Questions about the table below. Indices start at 1.
1) Read off the largest entry.
2) Read off the entry just right of 2.3.
3) Read off the entry at row 1, column 2.
4) Read off the entry in the bottom-left corner.
5) Read off the entry in row 1 and column 1.
6) Read off the bottom entry of the column that holds the smallest entry.
7) Read off the entry at row 3, column 2.
8) Read off the smallest entry.
[[ -6.1   1.6   8.7   1.2   1.0]
 [  4.3  -4.8   0.4  -7.3  -3.2]
 [ -2.0  -1.9  14.6  -2.6   0.9]
 [  2.3 -11.6  10.0  18.1  -4.8]
 [ -1.2   0.5  14.6 -11.3   0.6]
 [  3.7  -1.2  -4.2   0.0  -1.3]
 [ -1.8   4.1  12.0 -17.4   0.7]
 [ -0.8   0.6  13.7 -20.1   0.0]
 [ -2.2   1.9  12.9 -19.8   0.4]
 [  0.3   1.0  -7.9  20.7  -4.3]
 [  1.3  18.3  -5.8 -25.6   5.7]
 [ -2.2   5.1  11.9 -20.1   2.4]]
1) 20.7
2) -11.6
3) 1.6
4) -2.2
5) -6.1
6) -20.1
7) -1.9
8) -25.6

data =
[[  2.3  24.1  -3.0  10.6  33.2   4.7 -24.8 -15.9 -29.7   5.3]
 [  4.5  16.3 -17.3  17.2  41.0   1.9 -26.1 -24.1 -26.6  23.3]
 [ 20.3   6.6  -5.9  23.8  27.7   2.4 -20.1 -27.8 -31.0  -4.4]
 [  5.1  -5.0 -22.3  -9.0  20.2   0.1   3.7 -14.5   4.2  -7.4]
 [  6.8  18.1 -16.3  16.8  41.9   1.7 -26.7 -22.9 -28.3  20.0]
 [  3.0  27.0   5.0  14.3  37.7   3.6 -27.3 -15.8 -30.5   6.4]
 [  2.5  -2.8 -20.8 -10.8  32.8  -2.0   5.8  -0.5  10.6  -5.5]
 [  2.4  24.8  -3.5  10.8  33.3   5.3 -24.9 -15.2 -29.6   5.3]
 [  4.6  -4.8 -22.2 -11.8  21.3   1.0   2.0  -9.2   7.3  -6.1]
 [ 12.6  11.8  -1.6  25.4  36.1  -3.4 -15.5 -27.9 -31.5  -1.1]
 [  3.8  13.6 -14.3   0.1  16.9 -13.2  -6.3 -26.6  15.5   6.1]
 [  6.6  20.1 -16.0  16.5  41.6   0.9 -26.5 -22.8 -27.8  20.9]
 [ 13.5  12.7  -0.9  24.4  35.9  -3.3 -16.0 -27.9 -31.3  -1.2]
 [ 12.6  11.3  -0.5  24.3  36.3  -3.5 -15.2 -27.8 -31.5  -1.0]]
Report the entry just right of -14.5.
4.2
The entry just right of 2.3: 24.1
Report the entry in the top-left corner.
2.3
Report the 3rd entry, reading row by row.
-3.0
The entry just right of 3.7 -> -14.5
Report the entry just right of -1.6.
25.4
The entry directly below the largest entry: 37.7
Report the 3rd entry on the main diagonal.
-5.9
Report the smallest entry in the first row.
-29.7
Report the entry directly above -4.4.
23.3
The entry directly above 16.9 -> 36.1
The entry just right of 32.8 is -2.0
The top-right entry -> 5.3
Report the entry directly below -4.8.
11.8
Report the second entry on the main diagonal.
16.3
The third-last entry, reading row by row is -27.8
Report the entry directly below -29.6.
7.3
The entry just right of -24.1 is -26.6
Report the entry directly below 20.0.
6.4
The 5th entry, reading row by row is 33.2
Report the 3rd entry on the diagonal from the top-right corner.
-27.8
The entry in the bottom-right corner -> -1.0
The entry directly above the largest entry -> 20.2
The smallest entry in the last row -> -31.5
Report the entry just right of -3.0.
10.6
Report the bottom-left entry.
12.6
The entry directly below 5.0 is -20.8
The entry just right of 24.4 is 35.9
Report the entry just left of 33.3.
10.8
The entry directly below 41.0 -> 27.7

[[-17.1  22.8  36.4  38.7 -35.4 -37.1  -8.4  16.5  12.3 -35.6]
 [ 46.3  46.8 -41.5 -16.8 -31.1  44.0  49.9 -53.8 -39.6 -38.5]
 [-24.4  14.8   7.7 -41.2  36.5   2.8  -0.1 -15.2 -23.8  -0.1]
 [  0.9 -51.0  26.4 -54.3 -23.6 -31.1  13.7  38.9  27.5 -23.5]
 [ 48.1  53.7  23.8 -38.3 -35.1   6.6   0.0  48.8  39.2 -19.3]
 [  7.0  20.6  11.8  16.9  51.4  15.7  38.4  48.0  31.3  -4.0]
 [ 35.1 -35.3  42.6 -20.4  10.6 -25.5  36.0  -7.8 -41.7 -19.0]
 [-51.3 -22.6  37.7 -53.7 -35.0  -9.0 -32.4  21.7 -25.2   9.4]
 [-42.9 -34.5 -38.5  50.2 -26.3  32.8 -23.8 -52.0 -23.9 -28.8]
 [ 11.7  50.7  -0.8 -26.2 -38.5  28.7 -31.9  39.0  20.1 -47.4]
 [-11.8  53.1  54.8 -53.1   8.2   8.5 -17.4  -4.7 -26.7  -2.4]
 [ 32.4  46.3  -2.4  17.8  18.7   4.9  32.8  -9.2 -36.3  29.8]
 [-14.1  31.7   8.2  -4.7  18.2 -34.9  13.9  11.9 -25.9  49.9]
 [ 21.8  -9.7 -26.2  15.4  26.5  -0.9 -42.7  20.0 -36.9 -16.6]
 [-25.8  30.5   4.6   5.6 -41.6 -13.9  -6.7  -6.4 -35.2  39.0]]
Rows and columns are numbered from 1.
The entry just right of 36.0 is -7.8
The entry in row 1 and column 3: 36.4
The entry at row 1, column 2 is 22.8
The entry in row 1 and column 1 is -17.1
The entry just left of -7.8?
Answer: 36.0
The entry directly below the smallest entry -> -38.3
The entry at row 3, column 1?
Answer: -24.4
The entry just right of 21.7?
Answer: -25.2
The entry directly above the smallest entry?
Answer: -41.2
The entry just left of -37.1 is -35.4
The entry just right of -41.6?
Answer: -13.9
The entry just left of 4.6 -> 30.5
The smallest entry?
Answer: -54.3
The top entry of the column that holds the smallest entry: 38.7
The top-right entry: -35.6
The entry in the bottom-left corner: -25.8
The entry directly below -34.5?
Answer: 50.7
The entry just right of -9.2?
Answer: -36.3
The entry in row 2 and column 1: 46.3
The bottom entry of the column that holds the largest entry?
Answer: 4.6
The entry just right of 18.7?
Answer: 4.9
The largest entry -> 54.8
The entry just right of the smallest entry?
Answer: -23.6
The entry directly above the largest entry -> -0.8
The bottom-right entry?
Answer: 39.0
The bottom entry of the column that holds the smallest entry?
Answer: 5.6
The entry directly below 42.6?
Answer: 37.7
The entry directly below the largest entry: -2.4
The entry directly above 28.7 -> 32.8
The entry at row 3, column 2 is 14.8

x = [99 48 33 48 50 46 53 36 15 58 68]
The entry just right of 58?
Answer: 68
The entry just left of 46?
Answer: 50
The third entry from the right?
Answer: 15
The third entry -> 33
